Below are the code and all the weights of a small trained network. Each question names an input and a class and asks about switching units off, where a switched-off unit gives its printed mean instead of its output.

import numpy as np


def w(rows, s, z=0):
    codes = np.array(rows[::2]) - 128.0
    scale = np.full(codes.shape[1], s)
    scale[-1] = z or s
    return codes * scale


def norm(h):
    return h / np.sqrt((h * h).mean(-1, keepdims=True) + 1e-5)


def f(y):
    return y / 2 * (1 + np.tanh(0.7978845608 * (y + 0.044715 * y**3)))


def log_softmax(a):
    a = a - a.max(-1, keepdims=True)
    return a - np.log(np.exp(a).sum(-1, keepdims=True))


def net(x, mask):
    res = np.array(x, float).reshape(1, 6) / 4 @ E
    u = 0
    for l in range(3):
        y = f(norm(res) @ A[l][:, :-1].T + A[l][:, -1])
        res = res + np.where(mask[u : u + 4], y, B[l][:, -1]) @ B[l][:, :-1]
        u += 4
    return log_softmax(norm(res)[-1] @ U[:, :-1].T + U[:, -1])


A, B = {}, {}
E = w([
[252,39,183,75],'x0',
[171,205,115,254],'x1',
[130,117,103,141],'x2',
[128,129,136,118],'x3',
[215,171,21,11],'x4',
[127,131,137,125],'x5',
],0.0083)
A[0] = w([
[171,211,160,139,186],'0.n1',
[254,47,230,154,244],'0.n2',
[186,70,130,117,247],'0.n3',
[218,212,92,77,253],'0.n4',
],0.0083,0.0024)
B[0] = w([
[120,112,1,178,162],'0.n1',
[185,145,156,182,254],'0.n2',
[129,120,185,103,192],'0.n3',
[177,101,7,130,245],'0.n4',
],0.0098,0.0063)
A[1] = w([
[2,125,177,118,254],'1.n1',
[56,129,29,52,119],'1.n2',
[99,97,33,143,34],'1.n3',
[90,202,7,28,66],'1.n4',
],0.0088,0.0027)
B[1] = w([
[40,103,23,70,206],'1.n1',
[133,250,195,59,223],'1.n2',
[96,139,204,172,168],'1.n3',
[153,171,246,104,254],'1.n4',
],0.011,0.0053)
A[2] = w([
[133,24,110,144,47],'2.n1',
[254,61,169,22,247],'2.n2',
[11,204,96,147,44],'2.n3',
[131,55,213,45,252],'2.n4',
],0.0065,0.0027)
B[2] = w([
[104,172,152,116,123],'2.n1',
[79,68,93,164,255],'2.n2',
[124,111,6,120,158],'2.n3',
[83,90,226,113,194],'2.n4',
],0.011,0.0061)
U = w([
[30,109,63,71,253],'0',
[74,227,185,50,92],'1',
[31,172,29,204,66],'2',
[150,224,52,118,140],'3',
[72,38,223,152,129],'4',
[198,2,128,44,44],'5',
[210,91,183,207,71],'6',
[187,92,40,156,128],'7',
],0.0096,0.0038)

Each question gives the input, the list of numbers given to net, and the class t.
The units are the neurons (one row each of A and B). Each row of codes is followed by its name. A weight is (code - 128) times the scale printed after its matrix; where a second scale follows, it is the last column's (A, B and U).
mask holds one flag per neuron, layer by layer. A switched-off neuron (its flag False) gives its mean, the last column of its row in B, instead of its output. The means were averaged over made-up inputs and are rounded, as every weight is.
A unit's drop is (log p(t) with every unit on - log p(t) with that unit switched off) / (log p(t) with every unit on - log p(t) with every unit switched off).
The circuit of an input: a set's keep is (log p(t) with only the set's units on - log p(t) with every unit switched off) / (log p(t) with every unit on - log p(t) with every unit switched off). Starting from all 12 units, units are removed one at a time, each time the one whose removal leaves the highest keep (on an exact tie, the one counted first), for as long as the keep stays at least 0.8.
circuit, biggest first: the units of the circuit, biggest drop first
most important unit: the unit with the biggest drop
k most important neurons: the k neurons with the biggest drops, biggest first
top k neurons in layer l: the k neurons of layer l with the biggest drops, biggest first
drop when u is switched off: that unit's drop, to one decimal
input [-7,0,3,6,8,-5], class 1: most important unit => 1.n4
input [0,-1,3,0,5,2], class 1: circuit, biggest first => (0.n2, 1.n4)
input [0,0,-5,1,-2,-8], class 0: 2 most important neurons => (0.n4, 1.n4)
input [-4,0,0,-8,-7,6], class 0: circuit, biggest first => (1.n1, 0.n2)
input [-1,-7,-6,-5,8,-7], class 1: circuit, biggest first => (1.n2, 1.n4)
input [4,-6,7,3,-1,1], class 4: 2 most important neurons => (2.n4, 0.n4)
input [5,-2,4,7,-1,-8], class 4: top 2 neurons in layer 2 => (2.n4, 2.n2)
input [-3,0,-2,-4,4,6], class 1: 2 most important neurons => (1.n4, 0.n2)
input [0,-3,-6,-6,8,1], class 1: top 2 neurons in layer 1 => (1.n2, 1.n4)
input [-2,0,8,-7,-5,-5], class 0: 2 most important neurons => (1.n1, 0.n2)
input [0,-4,4,8,-6,5], class 0: 2 most important neurons => (1.n1, 1.n4)
input [-1,-7,-6,0,-6,0], class 0: 2 most important neurons => (1.n1, 1.n4)
input [-2,-1,1,-6,6,-3], class 1: top 3 neurons in layer 1 => (1.n4, 1.n2, 1.n3)
input [-7,-8,4,-2,3,6], class 1: circuit, biggest first => (1.n4)
input [-4,0,2,-6,2,5], class 1: drop when 1.n4 is switched off => 0.2
input [0,-3,-2,2,-4,-6], class 0: drop when 1.n1 is switched off => 1.1
input [-7,-7,0,5,7,-2], class 1: drop when 1.n4 is switched off => 0.2
